Below are the code and all the weights of a small trained network. Each question names an input and a class and asks about switching units off, where a switched-off unit gives its printed mean instead of its output.

import numpy as np


def w(rows, s, z=0):
    codes = np.array(rows[::2]) - 128.0
    scale = np.full(codes.shape[1], s)
    scale[-1] = z or s
    return codes * scale


def norm(h):
    return h / np.sqrt((h * h).mean(-1, keepdims=True) + 1e-5)


def f(y):
    return np.maximum(y, 0)


def log_softmax(a):
    a = a - a.max(-1, keepdims=True)
    return a - np.log(np.exp(a).sum(-1, keepdims=True))


def net(x, mask):
    res = np.array(x, float).reshape(1, 3) / 4 @ E
    u = 0
    for l in range(4):
        y = f(norm(res) @ A[l][:, :-1].T + A[l][:, -1])
        res = res + np.where(mask[u : u + 3], y, B[l][:, -1]) @ B[l][:, :-1]
        u += 3
    return log_softmax(norm(res)[-1] @ U[:, :-1].T + U[:, -1])


A, B = {}, {}
E = w([
[252,92,88,95],'x0',
[43,188,95,84],'x1',
[97,167,203,234],'x2',
],0.0033)
A[0] = w([
[138,172,53,203,65],'0.n0',
[254,29,156,37,253],'0.n1',
[32,171,79,222,158],'0.n2',
],0.0027,0.002)
B[0] = w([
[108,121,174,105,130],'0.n0',
[89,143,42,197,255],'0.n1',
[161,55,206,3,203],'0.n2',
],0.0052,0.0032)
A[1] = w([
[122,174,47,97,31],'1.n0',
[121,220,255,168,110],'1.n1',
[3,123,135,64,3],'1.n2',
],0.0069,0.0031)
B[1] = w([
[207,65,88,77,183],'1.n0',
[148,69,153,70,253],'1.n1',
[113,254,139,133,223],'1.n2',
],0.0091,0.0041)
A[2] = w([
[143,105,50,84,15],'2.n0',
[145,97,119,254,57],'2.n1',
[97,192,114,110,1],'2.n2',
],0.0076,0.0023)
B[2] = w([
[26,78,87,96,255],'2.n0',
[198,232,203,254,226],'2.n1',
[131,190,191,175,193],'2.n2',
],0.0082,0.0026)
A[3] = w([
[201,2,251,185,119],'3.n0',
[40,50,72,37,202],'3.n1',
[87,163,115,174,4],'3.n2',
],0.0045,0.0037)
B[3] = w([
[108,2,170,134,214],'3.n0',
[119,172,13,152,254],'3.n1',
[70,132,85,160,128],'3.n2',
],0.0071,0.0041)
U = w([
[202,123,143,250,9],'0',
[141,19,201,79,100],'1',
[99,238,178,61,130],'2',
[132,120,23,106,249],'3',
],0.017,0.0019)

Each question gives the input, the list of numbers given to net, and the class t.
The units are the neurons (one row each of A and B). Each row of codes is followed by its name. A weight is (code - 128) times the scale printed after its matrix; where a second scale follows, it is the last column's (A, B and U).
mask holds one flag per neuron, layer by layer. A switched-off neuron (its flag False) gives its mean, the last column of its row in B, instead of its output. The means were averaged over made-up inputs and are rounded, as every weight is.
A unit's drop is (log p(t) with every unit on - log p(t) with that unit switched off) / (log p(t) with every unit on - log p(t) with every unit switched off).
The circuit of an input: a set's keep is (log p(t) with only the set's units on - log p(t) with every unit switched off) / (log p(t) with every unit on - log p(t) with every unit switched off). Starting from all 12 units, units are removed one at a time, each time the one whose removal leaves the highest keep (on an exact tie, the one counted first), for as long as the keep stays at least 0.8.
circuit, biggest first: the units of the circuit, biggest drop first
unit that matters most: the unit with the biggest drop
top k neurons: the k neurons with the biggest drops, biggest first
drop of u: that unit's drop, to one decimal
input [0,-8,7], class 1: circuit, biggest first -> 3.n0
input [1,-7,-3], class 0: circuit, biggest first -> 1.n1, 2.n1, 0.n1
input [7,-5,-1], class 0: circuit, biggest first -> 1.n1, 1.n0, 3.n1
input [-6,-8,-3], class 0: top 2 neurons -> 1.n1, 2.n1
input [0,-6,-3], class 0: top 3 neurons -> 2.n1, 1.n1, 0.n1
input [0,4,-2], class 2: top 2 neurons -> 1.n2, 0.n1
input [-1,-3,-2], class 0: top 2 neurons -> 1.n1, 2.n1
input [2,-5,8], class 1: top 3 neurons -> 1.n1, 3.n0, 0.n1
input [2,-7,-5], class 0: top 4 neurons -> 1.n1, 0.n1, 2.n1, 0.n2
input [2,3,3], class 1: top 3 neurons -> 0.n1, 2.n0, 1.n2
input [-5,-7,-6], class 0: top 2 neurons -> 1.n1, 2.n1
input [-4,5,-7], class 2: top 4 neurons -> 1.n2, 2.n2, 0.n1, 1.n1
input [-5,6,-8], class 2: top 2 neurons -> 1.n2, 2.n2
input [-4,-8,-5], class 0: unit that matters most -> 2.n1
input [-6,-2,4], class 1: drop of 1.n1 -> 0.1
input [5,0,8], class 1: drop of 1.n1 -> 0.3
input [-2,-8,6], class 1: drop of 1.n1 -> 0.5
